Below are the code and all the weights of a small trained network. Each question names an input and a class and asks about switching units off, where a switched-off unit gives its printed mean instead of its output.

import numpy as np


def w(rows, s, z=0):
    codes = np.array(rows[::2]) - 128.0
    scale = np.full(codes.shape[1], s)
    scale[-1] = z or s
    return codes * scale


def norm(h):
    return h / np.sqrt((h * h).mean(-1, keepdims=True) + 1e-5)


def f(y):
    return y / 2 * (1 + np.tanh(0.7978845608 * (y + 0.044715 * y**3)))


def log_softmax(a):
    a = a - a.max(-1, keepdims=True)
    return a - np.log(np.exp(a).sum(-1, keepdims=True))


def net(x, mask):
    res = np.array(x, float).reshape(1, 7) / 4 @ E
    u = 0
    for l in range(3):
        y = f(norm(res) @ A[l][:, :-1].T + A[l][:, -1])
        res = res + np.where(mask[u : u + 6], y, B[l][:, -1]) @ B[l][:, :-1]
        u += 6
    return log_softmax(norm(res)[-1] @ U[:, :-1].T + U[:, -1])


A, B = {}, {}
E = w([
[99,152,201,126,109,230,133,154,187,96,176,106],'x0',
[42,171,186,107,130,1,124,104,104,180,202,99],'x1',
[188,129,164,160,115,163,76,155,70,194,174,198],'x2',
[223,103,185,51,120,58,89,160,181,83,131,148],'x3',
[165,226,100,155,190,129,133,46,159,87,158,198],'x4',
[88,64,107,152,166,126,172,183,179,130,185,186],'x5',
[133,104,108,90,197,167,80,112,165,176,138,72],'x6',
],0.0029)
A[0] = w([
[167,81,86,99,160,173,109,133,132,113,104,119,5],'L0N1',
[155,189,116,207,171,109,122,44,193,122,149,186,36],'L0N2',
[144,220,120,139,163,118,100,34,186,114,112,193,63],'L0N3',
[105,153,158,178,2,98,177,150,74,21,121,206,71],'L0N4',
[103,103,161,141,184,83,56,104,120,154,196,71,132],'L0N5',
[87,188,225,108,102,247,144,156,191,109,172,121,154],'L0N6',
],0.0038,0.0026)
B[0] = w([
[108,210,99,47,67,158,160,125,148,232,134,128,119],'L0N1',
[169,73,100,60,31,129,74,158,100,108,216,88,165],'L0N2',
[137,84,79,82,54,108,40,157,97,124,195,74,176],'L0N3',
[159,87,94,205,156,64,42,57,253,215,95,128,196],'L0N4',
[154,195,98,93,91,191,139,161,198,164,80,201,178],'L0N5',
[105,85,125,76,192,82,104,48,51,86,46,199,254],'L0N6',
],0.0051,0.0024)
A[1] = w([
[71,3,171,109,78,140,123,172,116,167,50,95,69],'L1N1',
[195,229,95,156,203,150,172,88,170,60,212,160,110],'L1N2',
[200,214,185,111,43,141,70,76,82,119,54,36,150],'L1N3',
[167,65,109,92,166,58,152,225,158,99,169,195,247],'L1N4',
[60,225,188,106,146,56,124,177,85,139,228,111,86],'L1N5',
[80,43,188,139,21,122,109,215,100,170,117,66,7],'L1N6',
],0.0038,0.002)
B[1] = w([
[188,181,80,132,37,36,9,61,61,75,248,108,196],'L1N1',
[79,52,108,157,1,66,26,198,98,81,155,2,149],'L1N2',
[87,43,155,192,206,183,211,228,128,129,207,100,212],'L1N3',
[139,170,156,170,206,198,158,148,50,118,133,27,252],'L1N4',
[151,168,172,90,26,227,229,219,163,130,68,170,158],'L1N5',
[157,157,9,81,81,159,75,102,167,52,239,90,148],'L1N6',
],0.0041,0.0031)
A[2] = w([
[210,124,53,133,107,231,131,149,145,48,88,179,91],'L2N1',
[178,134,193,151,180,127,115,221,167,102,142,41,153],'L2N2',
[137,125,90,37,195,226,64,106,186,228,112,86,122],'L2N3',
[212,120,42,92,130,119,180,153,73,145,75,140,70],'L2N4',
[146,188,44,136,166,100,164,143,1,155,127,122,159],'L2N5',
[105,225,164,96,135,55,149,127,143,148,179,146,5],'L2N6',
],0.0043,0.0023)
B[2] = w([
[51,233,190,49,43,73,186,198,160,218,177,108,221],'L2N1',
[103,127,141,241,131,176,199,59,106,75,118,186,243],'L2N2',
[181,121,93,218,108,15,142,107,156,168,97,165,229],'L2N3',
[72,191,226,1,125,104,146,106,171,154,94,171,166],'L2N4',
[84,101,183,96,171,195,117,94,106,26,106,172,252],'L2N5',
[148,173,142,72,41,171,146,150,191,213,70,92,123],'L2N6',
],0.0049,0.0023)
U = w([
[193,91,27,47,3,90,14,151,65,69,252,37,50],'0',
[89,232,197,53,11,157,233,208,235,247,57,165,12],'1',
[209,60,60,234,125,33,58,24,232,219,53,183,109],'2',
[97,95,192,56,202,107,91,51,71,75,40,206,90],'3',
[83,49,144,213,208,209,208,166,85,114,155,104,34],'4',
[110,140,119,174,141,173,152,67,83,87,106,167,182],'5',
[131,101,120,131,133,133,153,101,106,101,100,153,250],'6',
],0.0057,0.0022)

Each question gives the input, the list of numbers given to net, and the class t.
The units are the neurons (one row each of A and B). Each row of codes is followed by its name. A weight is (code - 128) times the scale printed after its matrix; where a second scale follows, it is the last column's (A, B and U).
mask holds one flag per neuron, layer by layer. A switched-off neuron (its flag False) gives its mean, the last column of its row in B, instead of its output. The means were averaged over made-up inputs and are rounded, as every weight is.
A unit's drop is (log p(t) with every unit on - log p(t) with that unit switched off) / (log p(t) with every unit on - log p(t) with every unit switched off).
The circuit of an input: a set's keep is (log p(t) with only the set's units on - log p(t) with every unit switched off) / (log p(t) with every unit on - log p(t) with every unit switched off). Starting from the 12 units with the biggest drops (on a tie, the unit counted first), units are removed one at a time, each time the one whose removal leaves the highest keep (on an exact tie, the one counted first), for as long as the keep stays at least 0.8.
circuit, biggest first: the units of the circuit, biggest drop first
most important unit: the unit with the biggest drop
top k neurons: the k neurons with the biggest drops, biggest first
top k neurons in layer l: the k neurons of layer l with the biggest drops, biggest first
input [-2,1,-7,-8,8,7,-3], class 0: circuit, biggest first => [L1N2; L0N2]
input [5,7,0,-5,-8,-3,6], class 0: circuit, biggest first => [L1N6]
input [-8,6,-5,-5,-8,7,-7], class 0: top 3 neurons in layer 1 => [L1N1; L1N6; L1N3]
input [-5,1,-3,8,3,-5,4], class 5: top 2 neurons => [L2N2; L1N3]
input [-8,0,7,1,4,4,-4], class 3: top 2 neurons => [L2N5; L1N3]
input [-5,5,2,2,3,6,5], class 4: top 3 neurons in layer 1 => [L1N4; L1N2; L1N1]
input [2,-1,2,8,-7,6,-7], class 5: top 2 neurons in layer 2 => [L2N2; L2N3]
input [-5,6,4,-1,-6,5,-7], class 2: top 2 neurons => [L0N4; L0N2]
input [0,3,-2,-5,1,-6,-3], class 4: top 2 neurons => [L1N3; L0N6]
input [-8,-6,6,-7,6,3,4], class 3: circuit, biggest first => [L2N5; L2N4]
input [8,6,-1,-7,-5,1,2], class 3: top 2 neurons => [L0N6; L2N1]
input [-6,1,-6,-5,-7,4,-4], class 0: top 2 neurons in layer 1 => [L1N1; L1N6]
input [4,8,0,-6,-2,7,7], class 1: circuit, biggest first => [L1N5; L0N5]
input [-2,3,-3,7,0,2,5], class 5: top 4 neurons => [L1N4; L2N2; L0N4; L0N6]
input [5,8,3,7,-7,-4,1], class 1: top 3 neurons => [L1N5; L0N5; L0N3]
input [6,-6,3,5,-8,5,5], class 0: most important unit => L1N1
input [-8,-4,-2,1,-6,-4,-4], class 3: top 4 neurons => [L0N3; L0N2; L2N4; L2N5]
input [-8,-8,7,-7,-7,8,-4], class 1: top 4 neurons => [L2N1; L2N4; L0N6; L1N3]
input [6,-8,-5,4,1,5,-7], class 1: top 3 neurons => [L2N1; L1N3; L2N5]
input [0,6,1,0,-7,7,-8], class 2: circuit, biggest first => [L0N4]
input [-7,-6,3,-2,3,7,-5], class 3: top 4 neurons in layer 1 => [L1N3; L1N5; L1N4; L1N6]
input [-5,1,-4,-2,-1,1,8], class 2: top 2 neurons => [L2N3; L0N6]
input [-6,-6,4,6,-6,-8,-3], class 4: top 3 neurons => [L1N3; L0N6; L0N5]
input [-3,3,-7,-6,2,-4,8], class 2: circuit, biggest first => [L2N3; L0N5]
input [8,-6,2,-8,5,-2,-5], class 3: top 3 neurons => [L0N6; L0N5; L1N5]
